Below is a small trained network, with its code and all its weights. Each question gives an input and a target symbol and asks what happens when units are switched off, that is, made to give their printed mean instead of their output.

import numpy as np


def w(rows, s, z=0):
    codes = np.array(rows[::2]) - 128.0
    scale = np.full(codes.shape[1], s)
    scale[-1] = z or s
    return codes * scale


def norm(h):
    return h / np.sqrt((h * h).mean(-1, keepdims=True) + 1e-5)


def f(y):
    return y / 2 * (1 + np.tanh(0.7978845608 * (y + 0.044715 * y**3)))


def softmax(a):
    e = np.exp(a - a.max(-1, keepdims=True))
    return e / e.sum(-1, keepdims=True)


def log_softmax(a):
    a = a - a.max(-1, keepdims=True)
    return a - np.log(np.exp(a).sum(-1, keepdims=True))


def net(x, mask):
    ids = ['αγεηλμτψ'.index(c) for c in x.split()]
    T = len(ids)
    res = E[ids] + P[:T]
    u = 0
    for l in range(2):
        q, k, v = (norm(res) @ M[l].T for M in (Q, K, V))
        z = softmax(np.where(np.tri(T) > 0, q @ k.T / 4**0.5, -1e9)) @ v
        res = res + np.where(mask[u], z, O[l][:, -1]) @ O[l][:, :-1]
        u += 1
        y = f(norm(res) @ A[l][:, :-1].T + A[l][:, -1])
        res = res + np.where(mask[u : u + 12], y, B[l][:, -1]) @ B[l][:, :-1]
        u += 12
    return log_softmax(norm(res)[-1] @ U[:, :-1].T + U[:, -1])


Q, K, V, O, A, B = {}, {}, {}, {}, {}, {}
E = w([
[156,75,213,119,113,70,148],'α',
[29,146,140,60,187,179,205],'γ',
[138,107,119,155,196,144,96],'ε',
[124,233,104,155,101,147,214],'η',
[214,110,122,133,201,111,250],'λ',
[167,155,31,73,110,80,90],'μ',
[236,111,196,175,162,205,129],'τ',
[114,86,152,172,140,44,201],'ψ',
],0.02)
P = w([
[234,117,143,39,28,254,203],'0',
[232,64,31,250,160,135,116],'1',
[154,132,84,123,182,83,138],'2',
[149,139,89,112,187,86,141],'3',
[155,133,97,104,176,91,126],'4',
[154,141,90,84,192,106,148],'5',
[156,133,96,102,194,96,155],'6',
[157,133,85,90,192,121,148],'7',
[163,128,75,73,193,130,165],'8',
[162,125,84,90,187,106,149],'9',
[163,117,72,70,177,132,142],'10',
[150,116,64,68,181,145,152],'11',
[151,117,79,44,185,114,159],'12',
[177,122,96,63,184,107,176],'13',
],0.0075)
Q[0] = w([
[174,91,118,120,184,99,121],'0.h1',
[118,122,104,106,101,152,112],'0.h1',
[123,148,82,147,57,144,142],'0.h1',
[7,103,187,228,49,156,54],'0.h1',
],0.022)
K[0] = w([
[136,174,99,107,80,143,140],'0.h1',
[135,116,123,123,132,100,159],'0.h1',
[113,103,171,111,143,120,156],'0.h1',
[121,25,116,122,253,147,56],'0.h1',
],0.025)
V[0] = w([
[132,125,136,138,34,126,189],'0.h1',
[106,214,112,214,49,140,152],'0.h1',
[108,4,119,83,73,113,76],'0.h1',
[152,104,152,132,174,70,108],'0.h1',
],0.016)
O[0] = w([
[133,254,231,77,184,59,156,232],'0.h1',
[70,181,169,217,119,162,133,206],'0.h1',
[141,88,67,28,74,40,52,1],'0.h1',
[168,21,173,147,96,105,134,51],'0.h1',
],0.0095,0.01)
A[0] = w([
[123,123,190,59,45,97,123,77],'0.n1',
[75,133,168,118,78,131,163,119],'0.n2',
[135,173,141,134,53,217,195,155],'0.n3',
[123,131,81,166,70,14,179,109],'0.n4',
[108,5,120,133,254,117,115,253],'0.n5',
[193,121,87,108,173,169,164,138],'0.n6',
[241,159,111,128,84,153,174,62],'0.n7',
[107,176,223,184,130,82,115,149],'0.n8',
[198,127,179,94,61,194,79,82],'0.n9',
[61,118,144,19,82,210,162,198],'0.n10',
[197,84,166,113,138,129,7,198],'0.n11',
[158,173,24,113,196,78,52,155],'0.n12',
],0.017,0.0034)
B[0] = w([
[143,55,153,61,71,126,179,158],'0.n1',
[165,146,102,112,118,167,86,142],'0.n2',
[131,139,135,66,109,234,45,193],'0.n3',
[120,134,109,206,12,73,145,182],'0.n4',
[48,69,95,169,187,121,240,191],'0.n5',
[133,167,128,145,192,61,138,185],'0.n6',
[155,158,94,151,138,35,185,165],'0.n7',
[80,180,76,65,204,136,162,223],'0.n8',
[221,151,78,171,95,59,42,142],'0.n9',
[71,106,5,90,98,41,81,141],'0.n10',
[166,106,10,111,139,214,148,184],'0.n11',
[136,163,42,111,46,155,230,247],'0.n12',
],0.019,0.014)
Q[1] = w([
[169,56,127,174,89,102,16],'1.h1',
[169,177,56,127,90,165,222],'1.h1',
[114,96,94,151,71,119,175],'1.h1',
[112,155,208,160,118,139,1],'1.h1',
],0.031)
K[1] = w([
[58,117,108,195,205,202,200],'1.h1',
[110,186,149,33,71,173,65],'1.h1',
[146,173,126,136,138,221,95],'1.h1',
[113,3,141,155,221,44,166],'1.h1',
],0.025)
V[1] = w([
[183,5,92,123,113,76,80],'1.h1',
[46,67,75,188,171,178,141],'1.h1',
[154,120,159,232,166,117,190],'1.h1',
[96,76,174,54,147,72,197],'1.h1',
],0.024)
O[1] = w([
[121,6,78,125,246,197,129,102],'1.h1',
[37,182,102,13,138,218,208,2],'1.h1',
[215,196,101,157,120,213,254,7],'1.h1',
[40,19,184,213,86,139,183,137],'1.h1',
],0.015)
A[1] = w([
[131,52,125,160,162,183,90,8],'1.n1',
[137,165,94,76,145,149,127,122],'1.n2',
[152,136,176,171,82,73,62,210],'1.n3',
[107,58,74,227,142,139,114,103],'1.n4',
[111,91,149,102,125,135,82,60],'1.n5',
[163,6,124,109,106,179,105,124],'1.n6',
[212,130,90,139,186,130,91,68],'1.n7',
[87,87,150,219,207,146,93,163],'1.n8',
[150,128,104,161,109,124,157,136],'1.n9',
[99,135,114,135,157,210,122,57],'1.n10',
[104,116,145,91,177,81,175,111],'1.n11',
[190,142,139,199,85,206,172,4],'1.n12',
],0.022,0.0037)
B[1] = w([
[206,153,165,27,109,81,165,156],'1.n1',
[123,123,117,123,91,140,195,182],'1.n2',
[78,80,101,151,108,243,157,195],'1.n3',
[121,142,252,115,155,235,94,221],'1.n4',
[65,142,163,142,160,125,105,138],'1.n5',
[213,169,200,44,148,104,148,157],'1.n6',
[131,116,132,166,72,212,53,191],'1.n7',
[145,203,71,77,9,99,160,250],'1.n8',
[120,92,117,126,115,82,114,207],'1.n9',
[142,144,100,157,85,62,160,192],'1.n10',
[163,123,145,133,159,129,60,165],'1.n11',
[102,147,169,109,217,4,93,148],'1.n12',
],0.025,0.012)
U = w([
[174,21,225,44,120,113,149,141],'α',
[7,44,118,68,166,86,53,164],'γ',
[66,45,82,103,205,206,229,121],'ε',
[74,195,181,102,108,178,129,181],'η',
[127,92,189,204,209,12,174,73],'λ',
[143,78,51,114,23,32,181,3],'μ',
[164,60,100,192,142,165,55,231],'τ',
[38,2,196,198,38,143,144,126],'ψ',
],0.0064,0.0019)

Each question gives the input, a string of symbols that net reads in full, and the target symbol t.
The units are the heads (4 rows each of Q, K, V and O) and the neurons (one row each of A and B). Each row of codes is followed by its name. A weight is (code - 128) times the scale printed after its matrix; where a second scale follows, it is the last column's (O, A, B and U).
mask holds one flag per unit, layer by layer, with each layer's heads first. A switched-off unit (its flag False) gives its mean, the last column of its rows in O or B, instead of its output. The means were averaged over made-up inputs and are rounded, as every weight is.
A unit's drop is (log p(t) with every unit on - log p(t) with that unit switched off) / (log p(t) with every unit on - log p(t) with every unit switched off).
The circuit of an input: a set's keep is (log p(t) with only the set's units on - log p(t) with every unit switched off) / (log p(t) with every unit on - log p(t) with every unit switched off). Starting from the 12 units with the biggest drops (on a tie, the unit counted first), units are removed one at a time, each time the one whose removal leaves the highest keep (on an exact tie, the one counted first), for as long as the keep stays at least 0.8.
units of the circuit, in order: the units of the circuit, biggest drop first
most important unit: the unit with the biggest drop
top k neurons: the k neurons with the biggest drops, biggest first
k most important neurons of layer l: the k neurons of layer l with the biggest drops, biggest first
input ψ ε γ η ε τ γ, target ψ: units of the circuit, in order -> 1.h1; 0.h1; 0.n5; 1.n3
input ψ μ γ λ η γ α ε μ γ ψ ε η, target ψ: units of the circuit, in order -> 1.h1; 0.h1; 0.n12; 0.n5
input α λ μ μ μ τ γ μ μ τ μ λ, target α: top 2 neurons -> 0.n1; 0.n8
input μ ψ μ μ τ, target τ: most important unit -> 1.n7
input τ τ ε τ ψ α τ μ ε, target τ: units of the circuit, in order -> 1.h1; 1.n7; 0.n9; 0.h1
input μ μ ε μ ψ ψ, target ψ: top 4 neurons -> 0.n4; 0.n5; 1.n8; 1.n3
input ψ μ ε μ μ μ α, target ψ: 2 most important neurons of layer 0 -> 0.n5; 0.n4
input ψ λ γ ε ψ α μ α μ ψ τ, target ψ: units of the circuit, in order -> 0.h1; 1.h1; 1.n3
input ψ μ ψ α α, target α: units of the circuit, in order -> 0.h1; 1.n6; 0.n1
input γ μ μ μ ψ η ψ μ α ψ μ μ τ, target γ: units of the circuit, in order -> 1.h1; 0.n10; 0.n3
input ψ μ μ, target ψ: units of the circuit, in order -> 1.h1; 0.h1; 1.n3
input ψ μ ε μ λ μ η ψ μ μ τ μ ψ, target ψ: top 4 neurons -> 0.n5; 0.n1; 0.n11; 0.n12
input μ α ψ λ ψ α τ ψ λ, target λ: top 2 neurons -> 0.n12; 0.n3
input μ μ μ μ ε ε μ λ ψ τ, target τ: top 4 neurons -> 1.n7; 0.n5; 0.n8; 1.n8
input μ η μ τ μ η λ, target η: units of the circuit, in order -> 0.h1
input ψ μ ε μ α τ μ μ λ, target ψ: top 3 neurons -> 1.n3; 0.n5; 0.n11
input α μ μ α ε α γ τ τ ε μ ψ μ τ, target α: units of the circuit, in order -> 0.h1; 1.n6
input ψ λ μ γ, target γ: units of the circuit, in order -> 0.n10; 1.n8
input α τ μ η ε ψ ψ, target η: 2 most important neurons of layer 1 -> 1.n8; 1.n4
input ε τ ψ η ε μ α ψ γ μ ψ η γ τ, target ε: top neuron -> 0.n12
input λ λ μ μ τ ε τ, target λ: 2 most important neurons of layer 0 -> 0.n5; 0.n3
input γ ψ α ψ μ ψ μ ε, target ε: 2 most important neurons of layer 0 -> 0.n10; 0.n11
input γ μ τ α μ μ ψ α τ ψ μ ψ τ, target γ: top 2 neurons -> 0.n3; 0.n10
input ε τ τ μ μ τ, target ε: top 2 neurons -> 0.n11; 0.n5
input ψ λ ψ μ α η μ λ η, target ψ: top 2 neurons -> 0.n5; 0.n12
input ψ μ μ ψ τ ψ μ ψ μ λ ε, target ψ: units of the circuit, in order -> 1.h1; 0.h1; 1.n4
input γ μ α τ μ, target γ: units of the circuit, in order -> 0.n3; 1.h1; 0.n10
